Below are the code and all the weights of a small trained network. Each question names an input and a target symbol and asks about switching units off, where a switched-off unit gives its printed mean instead of its output.

import numpy as np


def w(rows, s, z=0):
    codes = np.array(rows[::2]) - 128.0
    scale = np.full(codes.shape[1], s)
    scale[-1] = z or s
    return codes * scale


def norm(h):
    return h / np.sqrt((h * h).mean(-1, keepdims=True) + 1e-5)


def f(y):
    return np.maximum(y, 0)


def softmax(a):
    e = np.exp(a - a.max(-1, keepdims=True))
    return e / e.sum(-1, keepdims=True)


def log_softmax(a):
    a = a - a.max(-1, keepdims=True)
    return a - np.log(np.exp(a).sum(-1, keepdims=True))


def net(x, mask):
    ids = ['ΔΘΣΩαγζημπτφψ'.index(c) for c in x.split()]
    T = len(ids)
    res = E[ids] + P[:T]
    u = 0
    for l in range(3):
        q, k, v = (norm(res) @ M[l].T for M in (Q, K, V))
        z = softmax(np.where(np.tri(T) > 0, q @ k.T / 3**0.5, -1e9)) @ v
        res = res + np.where(mask[u], z, O[l][:, -1]) @ O[l][:, :-1]
        u += 1
        y = f(norm(res) @ A[l][:, :-1].T + A[l][:, -1])
        res = res + np.where(mask[u : u + 8], y, B[l][:, -1]) @ B[l][:, :-1]
        u += 8
    return log_softmax(norm(res)[-1] @ U[:, :-1].T + U[:, -1])


Q, K, V, O, A, B = {}, {}, {}, {}, {}, {}
E = w([
[155,96,121,156],'Δ',
[112,128,95,147],'Θ',
[192,4,173,189],'Σ',
[139,149,106,81],'Ω',
[182,148,200,129],'α',
[179,101,152,142],'γ',
[188,141,155,121],'ζ',
[139,86,72,135],'η',
[128,164,145,149],'μ',
[109,154,96,68],'π',
[160,114,109,15],'τ',
[153,177,85,235],'φ',
[114,70,139,129],'ψ',
],0.024)
P = w([
[174,67,88,134],'0',
[115,128,149,135],'1',
[119,131,139,115],'2',
[242,75,32,84],'3',
[98,120,157,151],'4',
[96,133,140,104],'5',
[241,90,8,92],'6',
],0.013)
Q[0] = w([
[120,36,250,206],'0.h0',
[2,43,171,205],'0.h0',
[200,181,123,224],'0.h0',
],0.0085)
K[0] = w([
[195,112,147,177],'0.h0',
[194,179,3,214],'0.h0',
[109,164,196,154],'0.h0',
],0.013)
V[0] = w([
[182,124,220,8],'0.h0',
[168,53,36,151],'0.h0',
[31,1,141,87],'0.h0',
],0.0049)
O[0] = w([
[197,146,144,35,132],'0.h0',
[64,176,39,74,255],'0.h0',
[27,3,76,64,150],'0.h0',
],0.0058,0.0033)
A[0] = w([
[95,155,194,165,3],'0.n0',
[89,191,252,121,19],'0.n1',
[171,213,69,108,77],'0.n2',
[125,166,131,73,189],'0.n3',
[47,104,112,139,111],'0.n4',
[66,103,195,106,90],'0.n5',
[90,194,117,64,111],'0.n6',
[175,103,63,215,110],'0.n7',
],0.015,0.0047)
B[0] = w([
[104,136,68,217,135],'0.n0',
[50,4,133,147,145],'0.n1',
[223,96,149,128,160],'0.n2',
[154,113,140,193,156],'0.n3',
[109,162,141,93,175],'0.n4',
[184,112,253,142,135],'0.n5',
[76,213,180,164,148],'0.n6',
[178,180,107,98,246],'0.n7',
],0.011)
Q[1] = w([
[77,204,254,130],'1.h0',
[88,67,110,134],'1.h0',
[104,170,64,100],'1.h0',
],0.0081)
K[1] = w([
[177,93,1,245],'1.h0',
[196,154,120,95],'1.h0',
[101,81,106,72],'1.h0',
],0.0078)
V[1] = w([
[170,39,49,74],'1.h0',
[141,117,36,155],'1.h0',
[124,138,173,2],'1.h0',
],0.0057)
O[1] = w([
[239,88,106,120,252],'1.h0',
[196,123,112,164,199],'1.h0',
[136,2,233,24,165],'1.h0',
],0.0079,0.0031)
A[1] = w([
[172,104,139,122,94],'1.n0',
[5,168,114,143,55],'1.n1',
[154,131,156,148,3],'1.n2',
[140,111,92,101,86],'1.n3',
[121,192,199,64,138],'1.n4',
[171,131,132,81,172],'1.n5',
[64,147,48,139,129],'1.n6',
[154,95,102,190,190],'1.n7',
],0.016,0.0068)
B[1] = w([
[102,147,157,121,184],'1.n0',
[161,154,6,95,144],'1.n1',
[118,146,165,126,131],'1.n2',
[115,102,148,119,172],'1.n3',
[194,144,92,118,164],'1.n4',
[74,157,104,132,248],'1.n5',
[140,85,159,162,161],'1.n6',
[107,162,152,170,201],'1.n7',
],0.017,0.011)
Q[2] = w([
[255,40,110,177],'2.h0',
[84,72,78,138],'2.h0',
[39,72,220,40],'2.h0',
],0.0079)
K[2] = w([
[49,12,119,137],'2.h0',
[210,117,49,128],'2.h0',
[230,86,148,255],'2.h0',
],0.0078)
V[2] = w([
[166,118,121,150],'2.h0',
[139,229,177,187],'2.h0',
[122,78,70,254],'2.h0',
],0.0073)
O[2] = w([
[139,71,129,132,163],'2.h0',
[62,87,253,139,252],'2.h0',
[152,67,81,33,176],'2.h0',
],0.006,0.0025)
A[2] = w([
[146,127,66,215,95],'2.n0',
[7,42,104,51,3],'2.n1',
[93,170,87,129,69],'2.n2',
[107,34,135,136,87],'2.n3',
[115,163,142,211,55],'2.n4',
[183,126,168,174,72],'2.n5',
[167,44,198,63,102],'2.n6',
[153,178,168,104,137],'2.n7',
],0.015,0.0056)
B[2] = w([
[108,141,225,132,240],'2.n0',
[54,8,86,122,202],'2.n1',
[148,122,34,184,197],'2.n2',
[66,117,68,179,175],'2.n3',
[157,78,106,120,200],'2.n4',
[179,147,139,88,188],'2.n5',
[145,3,121,78,184],'2.n6',
[39,138,82,90,253],'2.n7',
],0.012,0.0053)
U = w([
[23,178,68,160,22],'Δ',
[244,84,55,137,45],'Θ',
[190,100,151,152,242],'Σ',
[170,161,172,124,150],'Ω',
[156,76,166,156,246],'α',
[30,166,187,110,158],'γ',
[145,121,207,92,252],'ζ',
[52,66,97,123,144],'η',
[96,129,141,226,253],'μ',
[166,155,166,90,138],'π',
[86,163,136,18,18],'τ',
[165,167,163,242,86],'φ',
[161,61,132,9,4],'ψ',
],0.014,0.0031)

Each question gives the input, a string of symbols that net reads in full, and the target symbol t.
The units are the heads (3 rows each of Q, K, V and O) and the neurons (one row each of A and B). Each row of codes is followed by its name. A weight is (code - 128) times the scale printed after its matrix; where a second scale follows, it is the last column's (O, A, B and U).
mask holds one flag per unit, layer by layer, with each layer's heads first. A switched-off unit (its flag False) gives its mean, the last column of its rows in O or B, instead of its output. The means were averaged over made-up inputs and are rounded, as every weight is.
A unit's drop is (log p(t) with every unit on - log p(t) with that unit switched off) / (log p(t) with every unit on - log p(t) with every unit switched off).
The circuit of an input: a set's keep is (log p(t) with only the set's units on - log p(t) with every unit switched off) / (log p(t) with every unit on - log p(t) with every unit switched off). Starting from the 12 units with the biggest drops (on a tie, the unit counted first), units are removed one at a time, each time the one whose removal leaves the highest keep (on an exact tie, the one counted first), for as long as the keep stays at least 0.8.
units of the circuit, in order: the units of the circuit, biggest drop first
most important unit: the unit with the biggest drop
k most important neurons: the k neurons with the biggest drops, biggest first
top k neurons in layer l: the k neurons of layer l with the biggest drops, biggest first
input α η τ η μ, target μ: most important unit : 0.n0
input Θ τ Δ Θ, target ψ: units of the circuit, in order : 1.h0, 0.h0
input η μ ζ Δ Δ ψ Δ, target η: units of the circuit, in order : 1.h0, 0.h0, 0.n5
input Σ ψ Δ α, target η: units of the circuit, in order : 0.h0, 0.n7, 1.n5
input Δ Δ Δ Θ γ ψ, target ψ: 4 most important neurons : 0.n5, 0.n7, 2.n6, 1.n4
input η τ ψ, target ψ: 2 most important neurons : 1.n7, 0.n7
input Δ Δ η Δ π τ Δ, target ψ: 3 most important neurons : 0.n6, 1.n3, 0.n7
input Δ ζ ζ, target ζ: top 2 neurons in layer 0 : 0.n1, 0.n7
input η η μ η τ Δ ζ, target ψ: top 2 neurons in layer 0 : 0.n6, 0.n7
input Σ Δ τ μ, target ψ: top 2 neurons in layer 0 : 0.n2, 0.n6
input η η μ, target μ: 2 most important neurons : 0.n1, 0.n7
input Θ η ζ τ Δ, target Δ: top 2 neurons in layer 0 : 0.n7, 0.n4
input η ζ Δ Δ Δ, target Δ: 2 most important neurons : 0.n7, 2.n7
input α γ Δ η η π π, target Δ: 2 most important neurons : 0.n6, 0.n2
input Δ φ α μ τ Δ ζ, target ψ: most important unit : 0.n6
input ζ τ Θ Ω η α, target α: 2 most important neurons : 0.n1, 1.n5
input γ η μ Δ Δ φ, target φ: 2 most important neurons : 2.n0, 1.n7
input Δ α ζ, target ζ: 2 most important neurons : 0.n7, 0.n1
input Ω τ Θ τ α γ γ, target τ: 2 most important neurons : 1.n5, 2.n7
input τ τ α Δ τ φ, target φ: most important unit : 2.h0
input η η η π, target Δ: 3 most important neurons : 0.n6, 1.n5, 0.n7
input π Δ α, target α: top 2 neurons in layer 0 : 0.n1, 0.n7
